Below is a small trained network, with its code and all its weights. Each question gives an input and a target symbol and asks what happens when units are switched off, that is, made to give their printed mean instead of their output.

import numpy as np


def w(rows, s, z=0):
    codes = np.array(rows[::2]) - 128.0
    scale = np.full(codes.shape[1], s)
    scale[-1] = z or s
    return codes * scale


def f(y):
    return np.maximum(y, 0)


def softmax(a):
    e = np.exp(a - a.max(-1, keepdims=True))
    return e / e.sum(-1, keepdims=True)


def log_softmax(a):
    a = a - a.max(-1, keepdims=True)
    return a - np.log(np.exp(a).sum(-1, keepdims=True))


def net(x, mask):
    ids = ['ΓΞΦΨΩαδεζηθμπστ'.index(c) for c in x.split()]
    T = len(ids)
    res = E[ids] + P[:T]
    u = 0
    for l in range(2):
        r = res
        for j in range(2):
            rows = slice(3 * j, 3 * j + 3)
            q, k, v = (r @ M[l][rows].T for M in (Q, K, V))
            z = softmax(np.where(np.tri(T) > 0, q @ k.T / 3**0.5, -1e9)) @ v
            o = O[l][rows]
            res = res + np.where(mask[u + j], z, o[:, -1]) @ o[:, :-1]
        u += 2
        y = f(res @ A[l][:, :-1].T + A[l][:, -1])
        res = res + np.where(mask[u : u + 8], y, B[l][:, -1]) @ B[l][:, :-1]
        u += 8
    return log_softmax(res[-1] @ U[:, :-1].T + U[:, -1])


Q, K, V, O, A, B = {}, {}, {}, {}, {}, {}
E = w([
[219,40,169],'Γ',
[221,76,104],'Ξ',
[143,146,103],'Φ',
[185,73,3],'Ψ',
[42,141,59],'Ω',
[132,181,92],'α',
[142,147,96],'δ',
[147,164,74],'ε',
[134,150,105],'ζ',
[136,148,98],'η',
[192,67,60],'θ',
[119,234,91],'μ',
[25,236,211],'π',
[118,241,92],'σ',
[86,3,101],'τ',
],0.011)
P = w([
[141,255,98],'0',
[143,228,113],'1',
[131,214,131],'2',
[145,190,146],'3',
[143,161,148],'4',
[147,159,141],'5',
],0.0042)
Q[0] = w([
[164,203,169],'L0H0',
[1,149,186],'L0H0',
[70,130,144],'L0H0',
[104,128,109],'L0H1',
[202,208,116],'L0H1',
[54,152,43],'L0H1',
],0.037)
K[0] = w([
[190,196,138],'L0H0',
[3,183,121],'L0H0',
[90,153,130],'L0H0',
[105,139,133],'L0H1',
[186,173,196],'L0H1',
[23,190,154],'L0H1',
],0.037)
V[0] = w([
[220,181,160],'L0H0',
[254,204,155],'L0H0',
[85,88,114],'L0H0',
[125,125,147],'L0H1',
[117,160,33],'L0H1',
[157,138,86],'L0H1',
],0.0064)
O[0] = w([
[66,120,124,190],'L0H0',
[1,99,104,229],'L0H0',
[161,135,122,73],'L0H0',
[111,117,128,118],'L0H1',
[187,163,106,253],'L0H1',
[146,146,138,137],'L0H1',
],0.01,0.0018)
A[0] = w([
[132,74,22,2],'L0N0',
[116,184,169,113],'L0N1',
[100,102,33,2],'L0N2',
[168,190,175,140],'L0N3',
[90,48,152,2],'L0N4',
[199,96,223,86],'L0N5',
[69,3,224,61],'L0N6',
[183,1,80,165],'L0N7',
],0.0092,0.0061)
B[0] = w([
[249,137,156,142],'L0N0',
[128,66,122,204],'L0N1',
[201,129,159,137],'L0N2',
[98,93,104,208],'L0N3',
[203,117,183,133],'L0N4',
[139,97,205,151],'L0N5',
[74,131,19,162],'L0N6',
[97,22,102,251],'L0N7',
],0.018,0.0029)
Q[1] = w([
[152,161,146],'L1H0',
[178,10,146],'L1H0',
[220,61,177],'L1H0',
[174,138,154],'L1H1',
[113,137,188],'L1H1',
[37,94,3],'L1H1',
],0.027)
K[1] = w([
[171,143,137],'L1H0',
[77,51,19],'L1H0',
[158,76,31],'L1H0',
[154,167,67],'L1H1',
[102,182,132],'L1H1',
[98,4,247],'L1H1',
],0.025)
V[1] = w([
[179,105,119],'L1H0',
[176,147,167],'L1H0',
[118,171,173],'L1H0',
[77,50,71],'L1H1',
[252,115,57],'L1H1',
[71,180,58],'L1H1',
],0.012)
O[1] = w([
[81,197,106,117],'L1H0',
[84,119,86,83],'L1H0',
[133,44,106,98],'L1H0',
[29,82,162,252],'L1H1',
[136,253,200,134],'L1H1',
[81,181,53,122],'L1H1',
],0.012,0.02)
A[1] = w([
[150,127,118,63],'L1N0',
[129,122,66,20],'L1N1',
[126,67,204,38],'L1N2',
[152,175,26,85],'L1N3',
[187,164,94,65],'L1N4',
[196,89,178,87],'L1N5',
[254,176,11,81],'L1N6',
[75,124,47,2],'L1N7',
],0.011,0.0088)
B[1] = w([
[127,96,90,128],'L1N0',
[124,91,154,140],'L1N1',
[154,160,95,248],'L1N2',
[172,161,123,157],'L1N3',
[109,81,133,133],'L1N4',
[92,126,115,154],'L1N5',
[181,4,210,145],'L1N6',
[153,206,95,195],'L1N7',
],0.024,0.016)
U = w([
[46,182,61,19],'Γ',
[3,42,122,209],'Ξ',
[120,155,87,119],'Φ',
[117,201,126,77],'Ψ',
[143,105,120,180],'Ω',
[139,174,73,86],'α',
[127,153,87,115],'δ',
[162,159,82,126],'ε',
[117,156,84,124],'ζ',
[129,159,85,126],'η',
[51,124,147,245],'θ',
[148,198,59,19],'μ',
[96,83,25,214],'π',
[146,201,57,2],'σ',
[106,153,91,126],'τ',
],0.0069,0.0064)

Each question gives the input, a string of symbols that net reads in full, and the target symbol t.
The units are the heads (3 rows each of Q, K, V and O) and the neurons (one row each of A and B). Each row of codes is followed by its name. A weight is (code - 128) times the scale printed after its matrix; where a second scale follows, it is the last column's (O, A, B and U).
mask holds one flag per unit, layer by layer, with each layer's heads first. A switched-off unit (its flag False) gives its mean, the last column of its rows in O or B, instead of its output. The means were averaged over made-up inputs and are rounded, as every weight is.
A unit's drop is (log p(t) with every unit on - log p(t) with that unit switched off) / (log p(t) with every unit on - log p(t) with every unit switched off).
The circuit of an input: a set's keep is (log p(t) with only the set's units on - log p(t) with every unit switched off) / (log p(t) with every unit on - log p(t) with every unit switched off). Starting from the 12 units with the biggest drops (on a tie, the unit counted first), units are removed one at a time, each time the one whose removal leaves the highest keep (on an exact tie, the one counted first), for as long as the keep stays at least 0.8.
circuit, biggest first: the units of the circuit, biggest drop first
top k neurons: the k neurons with the biggest drops, biggest first
top k neurons in layer l: the k neurons of layer l with the biggest drops, biggest first
heads that matter: for each layer, one digit per head in row order, 1 if its drop is at least 0.15 and else 0, layers parted by /
input ζ Φ Ξ Ω α ε, target Ξ: top neuron in layer 1 -> (L1N7)
input π μ η α Ψ, target Ψ: top 3 neurons -> (L0N0, L0N7, L0N2)
input ε Φ Ξ μ, target Ξ: heads that matter -> 10 / 00
input Ω π σ Ω η, target π: circuit, biggest first -> (L1H1, L0H1)
input Ω ζ ε Ω Ω Ω, target Ω: top 2 neurons -> (L0N7, L1N6)
input Γ σ π α Ψ Φ, target Ψ: top 2 neurons in layer 0 -> (L0N7, L0N6)
input Ω Φ Ψ π Ω Φ, target π: top 2 neurons -> (L0N1, L0N0)
input θ Ψ Ψ θ ε α, target θ: heads that matter -> 00 / 01
input Ω π ε Γ η Ω, target Γ: top 3 neurons in layer 0 -> (L0N6, L0N7, L0N5)
input Γ Φ θ δ, target θ: top 3 neurons -> (L0N6, L1N7, L0N0)
input π η Γ Φ, target Γ: top 2 neurons -> (L0N6, L0N7)
input ε Ψ α, target Ψ: top 3 neurons in layer 0 -> (L0N7, L0N0, L0N2)
input Ξ μ θ Ω δ, target θ: top 3 neurons in layer 0 -> (L0N7, L0N0, L0N1)
input Ξ ε Ω ε η Ω, target Ξ: circuit, biggest first -> (L1N2, L1N7)
input Ω Γ Ξ α δ, target Ξ: top 2 neurons in layer 1 -> (L1N3, L1N7)
input θ μ ζ Φ, target θ: circuit, biggest first -> (L1N7, L0N7, L1H1)
input π ζ ε θ μ, target θ: circuit, biggest first -> (L0N7, L1H1)
input π ε π ε, target π: heads that matter -> 00 / 11
input Γ Ψ σ η μ, target Ψ: heads that matter -> 11 / 01
input π π α Γ, target Γ: top 3 neurons -> (L0N6, L0N7, L1N7)
input Ω Γ Γ Ω Ω, target Γ: top 3 neurons -> (L0N6, L1N7, L0N7)
input Ω Ξ Γ ζ, target Γ: top 4 neurons -> (L0N6, L0N7, L0N5, L1N7)
input Φ Γ π η, target π: top 2 neurons -> (L0N1, L0N6)
input π θ σ θ θ, target θ: circuit, biggest first -> (L0N7, L1H0, L1H1)
input η Φ π σ, target π: circuit, biggest first -> (L1H1)
